Below is a small trained network, with its code and all its weights. Each question gives an input and a target symbol and asks what happens when units are switched off, that is, made to give their printed mean instead of their output.

import numpy as np


def w(rows, s, z=0):
    codes = np.array(rows[::2]) - 128.0
    scale = np.full(codes.shape[1], s)
    scale[-1] = z or s
    return codes * scale


def f(y):
    return np.maximum(y, 0)


def softmax(a):
    e = np.exp(a - a.max(-1, keepdims=True))
    return e / e.sum(-1, keepdims=True)


def log_softmax(a):
    a = a - a.max(-1, keepdims=True)
    return a - np.log(np.exp(a).sum(-1, keepdims=True))


def net(x, mask):
    ids = ['αβγζθλμξπστφψω'.index(c) for c in x.split()]
    T = len(ids)
    res = E[ids] + P[:T]
    u = 0
    for l in range(2):
        r = res
        for j in range(2):
            rows = slice(2 * j, 2 * j + 2)
            q, k, v = (r @ M[l][rows].T for M in (Q, K, V))
            z = softmax(np.where(np.tri(T) > 0, q @ k.T / 2**0.5, -1e9)) @ v
            o = O[l][rows]
            res = res + np.where(mask[u + j], z, o[:, -1]) @ o[:, :-1]
        u += 2
        y = f(res @ A[l][:, :-1].T + A[l][:, -1])
        res = res + np.where(mask[u : u + 4], y, B[l][:, -1]) @ B[l][:, :-1]
        u += 4
    return log_softmax(res[-1] @ U[:, :-1].T + U[:, -1])


Q, K, V, O, A, B = {}, {}, {}, {}, {}, {}
E = w([
[91,102,137,96,63,46,90,85,162,169,100],'α',
[99,112,131,60,86,203,127,178,92,83,143],'β',
[143,129,183,112,104,129,94,138,111,161,132],'γ',
[129,154,92,63,119,147,78,118,99,146,106],'ζ',
[176,167,86,70,99,136,110,140,66,78,142],'θ',
[131,116,177,134,66,62,94,112,164,119,152],'λ',
[51,110,144,54,94,156,146,172,143,67,127],'μ',
[113,120,219,104,103,167,172,214,101,94,178],'ξ',
[68,130,135,74,108,72,123,179,118,94,105],'π',
[196,234,150,133,189,115,78,126,152,162,144],'σ',
[130,159,204,136,131,149,116,212,162,98,179],'τ',
[92,154,121,92,153,150,32,180,202,121,82],'φ',
[97,190,188,130,197,86,128,145,250,146,126],'ψ',
[113,136,110,88,72,150,208,33,154,129,189],'ω',
],0.016)
P = w([
[176,170,248,91,72,148,114,106,140,165,49],'0',
[149,169,168,5,52,154,102,147,169,132,112],'1',
[152,135,129,13,103,136,90,163,156,132,155],'2',
[160,96,125,77,140,113,81,158,144,130,173],'3',
[99,93,147,123,196,87,97,104,68,76,149],'4',
[75,156,170,210,126,107,104,74,75,70,120],'5',
[69,183,140,193,68,125,125,117,111,119,130],'6',
[97,182,126,205,37,93,152,164,134,156,145],'7',
[155,148,106,202,5,86,154,200,191,175,171],'8',
],0.012)
Q[0] = w([
[196,54,82,203,171,129,177,149,130,115,27],'L0H0',
[139,155,101,129,72,139,162,147,170,147,109],'L0H0',
[24,247,206,198,71,172,79,54,58,92,89],'L0H1',
[86,61,180,164,254,129,76,13,75,14,140],'L0H1',
],0.0094)
K[0] = w([
[160,150,198,55,100,124,55,152,134,119,70],'L0H0',
[110,134,107,213,120,143,150,134,99,146,91],'L0H0',
[167,53,94,64,170,96,108,165,153,157,211],'L0H1',
[161,183,173,1,73,127,133,146,171,153,131],'L0H1',
],0.013)
V[0] = w([
[164,135,93,104,123,123,149,63,152,112,127],'L0H0',
[140,162,105,126,124,74,58,184,95,98,98],'L0H0',
[2,131,129,134,148,120,84,84,188,218,58],'L0H1',
[166,123,191,174,116,16,136,103,184,68,160],'L0H1',
],0.0087)
O[0] = w([
[146,111,92,135,134,135,125,94,125,87,36,251],'L0H0',
[102,146,133,150,75,132,84,79,130,138,185,3],'L0H0',
[60,140,120,148,135,211,124,93,73,159,57,121],'L0H1',
[140,116,168,156,169,137,99,64,88,10,122,144],'L0H1',
],0.013,0.0049)
A[0] = w([
[87,163,181,121,101,38,117,201,14,130,146,4],'L0N0',
[103,83,146,184,128,228,78,109,2,75,162,9],'L0N1',
[183,95,198,151,117,40,110,43,180,203,51,224],'L0N2',
[72,85,153,148,147,88,77,113,220,205,198,200],'L0N3',
],0.005,0.0021)
B[0] = w([
[114,91,161,105,61,197,93,100,190,162,90,185],'L0N0',
[113,125,173,113,125,2,67,170,211,177,121,228],'L0N1',
[177,160,135,70,161,241,157,239,50,70,164,254],'L0N2',
[69,174,148,119,151,137,47,131,79,65,84,191],'L0N3',
],0.0072,0.004)
Q[1] = w([
[123,206,132,125,49,165,84,162,79,59,95],'L1H0',
[153,143,150,124,106,156,180,126,251,156,92],'L1H0',
[95,63,108,140,254,121,173,103,160,194,160],'L1H1',
[65,186,80,204,122,27,199,167,73,120,147],'L1H1',
],0.0069)
K[1] = w([
[103,143,97,255,165,110,150,151,164,135,152],'L1H0',
[149,115,110,161,127,118,129,126,63,148,152],'L1H0',
[149,98,163,21,90,155,144,89,97,110,119],'L1H1',
[112,71,104,98,157,89,121,152,39,129,150],'L1H1',
],0.0094)
V[1] = w([
[54,139,149,96,151,101,254,120,173,113,145],'L1H0',
[81,114,149,128,178,163,117,180,199,119,138],'L1H0',
[67,43,139,134,46,107,140,165,85,95,128],'L1H1',
[148,150,191,191,149,136,127,187,81,165,153],'L1H1',
],0.0094)
O[1] = w([
[147,135,136,117,196,123,151,36,232,154,107,3],'L1H0',
[85,183,82,91,196,230,153,105,222,198,84,168],'L1H0',
[208,36,135,65,86,181,26,100,133,154,109,55],'L1H1',
[131,116,105,39,255,174,176,113,108,147,192,49],'L1H1',
],0.0093,0.0039)
A[1] = w([
[79,156,63,219,194,143,157,155,95,131,158,148],'L1N0',
[147,116,114,255,60,34,183,13,160,170,168,3],'L1N1',
[158,103,144,94,150,232,65,116,179,182,85,57],'L1N2',
[132,126,87,111,150,180,149,80,86,195,134,125],'L1N3',
],0.0071,0.0022)
B[1] = w([
[115,57,137,107,39,51,147,41,165,148,51,215],'L1N0',
[213,28,10,224,232,187,136,144,177,148,254,180],'L1N1',
[205,179,128,159,36,56,153,53,153,114,133,253],'L1N2',
[188,172,132,109,142,243,170,137,112,58,124,176],'L1N3',
],0.0075,0.0051)
U = w([
[114,141,118,164,112,210,151,128,77,221,105,56],'α',
[166,142,85,164,77,100,141,71,149,147,180,85],'β',
[110,76,170,140,78,130,81,56,121,140,134,68],'γ',
[113,109,181,134,173,148,66,86,96,44,188,77],'ζ',
[167,150,114,122,173,155,117,111,180,124,233,128],'θ',
[62,182,136,127,189,153,130,77,181,129,157,24],'λ',
[90,186,87,168,96,184,128,214,143,169,146,114],'μ',
[135,177,183,59,116,133,142,157,120,100,114,255],'ξ',
[172,103,153,56,130,109,133,163,172,253,168,75],'π',
[57,167,139,158,157,85,189,117,68,120,199,114],'σ',
[187,107,105,142,153,131,184,178,137,87,62,165],'τ',
[130,124,104,125,84,108,130,83,141,111,157,235],'φ',
[155,161,108,101,118,78,108,211,131,107,210,20],'ψ',
[146,146,145,95,202,167,125,124,104,107,202,82],'ω',
],0.0064,0.007)

Each question gives the input, a string of symbols that net reads in full, and the target symbol t.
The units are the heads (2 rows each of Q, K, V and O) and the neurons (one row each of A and B). Each row of codes is followed by its name. A weight is (code - 128) times the scale printed after its matrix; where a second scale follows, it is the last column's (O, A, B and U).
mask holds one flag per unit, layer by layer, with each layer's heads first. A switched-off unit (its flag False) gives its mean, the last column of its rows in O or B, instead of its output. The means were averaged over made-up inputs and are rounded, as every weight is.
A unit's drop is (log p(t) with every unit on - log p(t) with that unit switched off) / (log p(t) with every unit on - log p(t) with every unit switched off).
The circuit of an input: a set's keep is (log p(t) with only the set's units on - log p(t) with every unit switched off) / (log p(t) with every unit on - log p(t) with every unit switched off). Starting from all 12 units, units are removed one at a time, each time the one whose removal leaves the highest keep (on an exact tie, the one counted first), for as long as the keep stays at least 0.8.
units of the circuit, in order: the units of the circuit, biggest drop first
most important unit: the unit with the biggest drop
k most important neurons of layer l: the k neurons of layer l with the biggest drops, biggest first
heads that matter: for each layer, one digit per head in row order, 1 if its drop is at least 0.15 and else 0, layers parted by /
drop of u: that unit's drop, to one decimal
input β ψ σ γ θ ξ π σ π, target σ: heads that matter -> 10 / 01
input σ λ α, target σ: heads that matter -> 00 / 01
input φ ζ σ, target α: most important unit -> L0H1
input ζ α β ζ, target μ: units of the circuit, in order -> L0H1, L0H0
input β ω ω β λ β θ α θ, target ψ: units of the circuit, in order -> L1H0, L0H1
input γ φ φ, target μ: units of the circuit, in order -> L1H0, L0H0
input ω ω ξ ω ω θ θ ω ω, target θ: heads that matter -> 01 / 10
input β φ μ θ ω θ γ β λ, target ψ: heads that matter -> 01 / 00
input σ ξ ω β ω ω φ τ, target τ: heads that matter -> 10 / 00
input λ ω θ θ θ ζ σ μ, target σ: units of the circuit, in order -> L1H1, L0H0
input β ζ γ τ, target θ: heads that matter -> 10 / 11
input π ψ φ, target λ: heads that matter -> 00 / 11
input π π γ ξ λ σ σ α θ, target σ: units of the circuit, in order -> L1H1, L0H1
input θ ω π σ θ ζ φ π ξ, target μ: most important unit -> L0N0
input ζ ζ λ γ, target μ: heads that matter -> 01 / 10
input μ θ ζ ω ω ω θ, target τ: heads that matter -> 10 / 10
input γ φ ω ζ ψ ζ σ θ, target λ: units of the circuit, in order -> L0H1, L1H0
input φ ζ ξ ω λ β γ θ, target ζ: heads that matter -> 01 / 00
input μ β ζ, target φ: units of the circuit, in order -> L1N2, L1H1
input β ξ θ, target π: units of the circuit, in order -> L0H1
input θ π σ ω θ ζ λ ω ω, target τ: 2 most important neurons of layer 1 -> L1N1, L1N2
input σ σ ω θ ξ φ σ β ψ, target λ: heads that matter -> 10 / 10
input λ σ ω φ ω β ω α, target τ: heads that matter -> 10 / 00
input τ π θ, target ω: heads that matter -> 00 / 01
input α ζ ζ θ φ ζ φ φ θ, target μ: heads that matter -> 11 / 10
input σ π ξ, target σ: heads that matter -> 00 / 01
input ω ζ ω α, target τ: units of the circuit, in order -> L0H0
input ω ω λ ω ω ω θ, target τ: 2 most important neurons of layer 1 -> L1N1, L1N2
input θ ω ω σ θ ω φ, target τ: drop of L0H1 -> 0.1
input ω ω θ ω ζ, target τ: drop of L1H0 -> 0.1
